Below is a small trained network, with its code and all its weights. Each question gives an input and a target symbol and asks what happens when units are switched off, that is, made to give their printed mean instead of their output.

import numpy as np


def w(rows, s, z=0):
    codes = np.array(rows[::2]) - 128.0
    scale = np.full(codes.shape[1], s)
    scale[-1] = z or s
    return codes * scale


def norm(h):
    return h / np.sqrt((h * h).mean(-1, keepdims=True) + 1e-5)


def f(y):
    return np.maximum(y, 0)


def softmax(a):
    e = np.exp(a - a.max(-1, keepdims=True))
    return e / e.sum(-1, keepdims=True)


def log_softmax(a):
    a = a - a.max(-1, keepdims=True)
    return a - np.log(np.exp(a).sum(-1, keepdims=True))


def net(x, mask):
    ids = ['ΓΛΠΦαζηθξ'.index(c) for c in x.split()]
    T = len(ids)
    res = E[ids] + P[:T]
    r = norm(res)
    for j in range(2):
        rows = slice(3 * j, 3 * j + 3)
        q, k, v = (r @ M[0][rows].T for M in (Q, K, V))
        z = softmax(np.where(np.tri(T) > 0, q @ k.T / 3**0.5, -1e9)) @ v
        o = O[0][rows]
        res = res + np.where(mask[j], z, o[:, -1]) @ o[:, :-1]
    y = f(norm(res) @ A[0][:, :-1].T + A[0][:, -1])
    res = res + np.where(mask[2:10], y, B[0][:, -1]) @ B[0][:, :-1]
    return log_softmax(norm(res)[-1] @ U[:, :-1].T + U[:, -1])


Q, K, V, O, A, B = {}, {}, {}, {}, {}, {}
E = w([
[159,44,72],'Γ',
[82,132,85],'Λ',
[159,120,52],'Π',
[248,196,145],'Φ',
[176,128,50],'α',
[33,128,64],'ζ',
[119,204,218],'η',
[144,110,241],'θ',
[173,134,78],'ξ',
],0.014)
P = w([
[188,195,3],'0',
[174,201,23],'1',
[178,211,82],'2',
[163,185,78],'3',
[132,163,60],'4',
[129,151,92],'5',
[111,142,77],'6',
[90,123,96],'7',
[70,127,118],'8',
[103,138,126],'9',
[46,99,124],'10',
[78,119,166],'11',
[130,119,98],'12',
],0.0059)
Q[0] = w([
[166,77,128],'H0',
[126,118,147],'H0',
[130,3,224],'H0',
[155,75,176],'H1',
[97,182,164],'H1',
[150,157,132],'H1',
],0.017)
K[0] = w([
[141,97,95],'H0',
[140,150,129],'H0',
[248,141,56],'H0',
[153,160,87],'H1',
[125,216,150],'H1',
[82,117,118],'H1',
],0.018)
V[0] = w([
[132,73,128],'H0',
[124,47,59],'H0',
[199,138,144],'H0',
[106,3,196],'H1',
[177,159,130],'H1',
[210,93,71],'H1',
],0.017)
O[0] = w([
[130,134,81,91],'H0',
[81,47,50,136],'H0',
[252,99,123,97],'H0',
[242,102,39,1],'H1',
[186,173,245,153],'H1',
[119,31,176,223],'H1',
],0.012,0.0093)
A[0] = w([
[173,96,87,185],'N0',
[143,144,150,90],'N1',
[80,138,104,77],'N2',
[102,107,202,96],'N3',
[77,117,8,179],'N4',
[173,103,163,3],'N5',
[119,56,154,109],'N6',
[157,213,117,244],'N7',
],0.015,0.0024)
B[0] = w([
[217,123,94,158],'N0',
[160,99,133,152],'N1',
[103,97,77,188],'N2',
[144,115,232,255],'N3',
[142,153,43,234],'N4',
[91,103,116,150],'N5',
[180,167,215,221],'N6',
[252,136,65,188],'N7',
],0.016,0.0068)
U = w([
[173,2,138,106],'Γ',
[108,153,156,27],'Λ',
[132,65,171,44],'Π',
[141,126,172,79],'Φ',
[132,100,177,107],'α',
[83,153,131,244],'ζ',
[140,239,174,110],'η',
[188,171,134,168],'θ',
[123,157,165,254],'ξ',
],0.014,0.0053)

Each question gives the input, a string of symbols that net reads in full, and the target symbol t.
The units are the heads (3 rows each of Q, K, V and O) and the neurons (one row each of A and B). Each row of codes is followed by its name. A weight is (code - 128) times the scale printed after its matrix; where a second scale follows, it is the last column's (O, A, B and U).
mask holds one flag per unit, heads first, then neurons. A switched-off unit (its flag False) gives its mean, the last column of its rows in O or B, instead of its output. The means were averaged over made-up inputs and are rounded, as every weight is.
A unit's drop is (log p(t) with every unit on - log p(t) with that unit switched off) / (log p(t) with every unit on - log p(t) with every unit switched off).
The circuit of an input: a set's keep is (log p(t) with only the set's units on - log p(t) with every unit switched off) / (log p(t) with every unit on - log p(t) with every unit switched off). Starting from all 10 units, units are removed one at a time, each time the one whose removal leaves the highest keep (on an exact tie, the one counted first), for as long as the keep stays at least 0.8.
units of the circuit, in order: the units of the circuit, biggest drop first
heads that matter: for each layer, one digit per head in row order, 1 if its drop is at least 0.15 and else 0, layers parted by /
drop when u is switched off: that unit's drop, to one decimal
input Φ θ ξ Γ Γ Γ Π, target Γ: units of the circuit, in order -> H1
input Φ Γ Π, target Γ: heads that matter -> 11
input ξ ξ Π ζ η ζ α θ α ξ α ζ α, target ζ: units of the circuit, in order -> H1, H0
input ζ Φ η ζ, target η: heads that matter -> 11
input ζ ζ Γ Π η η θ θ ξ ζ α, target θ: units of the circuit, in order -> H1, H0
input Γ α η Φ θ Λ, target θ: heads that matter -> 01
input ζ Λ ζ θ θ Π ζ θ η, target θ: units of the circuit, in order -> H1, N7
input ζ Λ Λ ζ Φ ζ Γ Φ, target ζ: units of the circuit, in order -> H0, H1
input α θ Γ ξ ζ ζ Π Φ ζ Φ, target ζ: units of the circuit, in order -> H0, H1, N6
input Γ Λ θ ζ Γ η Π Π ζ ζ Λ, target ζ: units of the circuit, in order -> H1, N6
input α Π ζ ζ α θ Γ α Φ ζ ζ Π, target ζ: heads that matter -> 10
input ξ Φ ζ Φ ζ Γ ζ η ζ ζ η Φ Λ, target η: heads that matter -> 11
input α θ η Φ θ η Γ α ξ Γ Γ α, target Γ: heads that matter -> 01
input ζ ζ Γ θ, target Γ: units of the circuit, in order -> H0
input θ Γ ζ Γ ζ Λ ζ ζ θ ξ ξ α, target ζ: drop when N6 is switched off -> 0.0
input ξ ξ ζ θ α ζ ξ η θ ζ ζ, target θ: drop when N7 is switched off -> 0.2
input ζ ξ ζ ξ ζ θ θ α, target θ: drop when H0 is switched off -> 0.1
